Below is a small trained network, with its code and all its weights. Each question gives an input and a class and asks what happens when units are switched off, that is, made to give their printed mean instead of their output.

import numpy as np


def w(rows, s, z=0):
    codes = np.array(rows[::2]) - 128.0
    scale = np.full(codes.shape[1], s)
    scale[-1] = z or s
    return codes * scale


def f(y):
    return y / 2 * (1 + np.tanh(0.7978845608 * (y + 0.044715 * y**3)))


def log_softmax(a):
    a = a - a.max(-1, keepdims=True)
    return a - np.log(np.exp(a).sum(-1, keepdims=True))


def net(x, mask):
    res = np.array(x, float).reshape(1, 5) / 4 @ E
    y = f(res @ A[0][:, :-1].T + A[0][:, -1])
    res = res + np.where(mask, y, B[0][:, -1]) @ B[0][:, :-1]
    return log_softmax(res[-1] @ U[:, :-1].T + U[:, -1])


A, B = {}, {}
E = w([
[122,84,94],'x0',
[177,228,149],'x1',
[121,123,179],'x2',
[86,151,2],'x3',
[246,82,99],'x4',
],0.0078)
A[0] = w([
[2,63,23,151],'N1',
[97,144,146,99],'N2',
[138,213,222,92],'N3',
[231,142,73,245],'N4',
[180,18,199,171],'N5',
[116,231,193,147],'N6',
[147,133,43,253],'N7',
],0.0088,0.0051)
B[0] = w([
[10,108,50,254],'N1',
[125,138,141,128],'N2',
[77,216,96,188],'N3',
[229,43,150,235],'N4',
[170,93,254,241],'N5',
[143,205,81,199],'N6',
[189,115,65,228],'N7',
],0.008,0.0067)
U = w([
[139,55,248,197],'0',
[197,116,112,253],'1',
[102,111,104,16],'2',
[49,167,91,179],'3',
[129,226,178,61],'4',
[111,148,190,16],'5',
],0.011,0.004)

Each question gives the input, the list of numbers given to net, and the class t.
The units are the neurons (one row each of A and B). Each row of codes is followed by its name. A weight is (code - 128) times the scale printed after its matrix; where a second scale follows, it is the last column's (A, B and U).
mask holds one flag per neuron, in row order. A switched-off neuron (its flag False) gives its mean, the last column of its row in B, instead of its output. The means were averaged over made-up inputs and are rounded, as every weight is.
A unit's drop is (log p(t) with every unit on - log p(t) with that unit switched off) / (log p(t) with every unit on - log p(t) with every unit switched off).
The circuit of an input: a set's keep is (log p(t) with only the set's units on - log p(t) with every unit switched off) / (log p(t) with every unit on - log p(t) with every unit switched off). Starting from all 7 units, units are removed one at a time, each time the one whose removal leaves the highest keep (on an exact tie, the one counted first), for as long as the keep stays at least 0.8.
circuit, biggest first: the units of the circuit, biggest drop first
k most important neurons: the k neurons with the biggest drops, biggest first
drop when u is switched off: that unit's drop, to one decimal
input [-6,6,6,-5,5], class 4: circuit, biggest first : N3
input [-5,1,5,-2,-4], class 4: 2 most important neurons : N1, N6
input [6,2,6,-1,7], class 0: circuit, biggest first : N5, N6
input [-1,2,0,-8,-4], class 4: circuit, biggest first : N3, N6
input [2,-7,5,-2,-8], class 3: 3 most important neurons : N1, N4, N5
input [-7,8,6,-4,7], class 4: 2 most important neurons : N3, N6
input [1,2,2,-1,5], class 0: drop when N4 is switched off : 0.1
input [-6,8,-4,-8,5], class 4: drop when N4 is switched off : -0.3
input [-3,4,8,-6,0], class 4: drop when N3 is switched off : 0.3
input [-3,7,4,-4,3], class 4: 3 most important neurons : N3, N6, N7
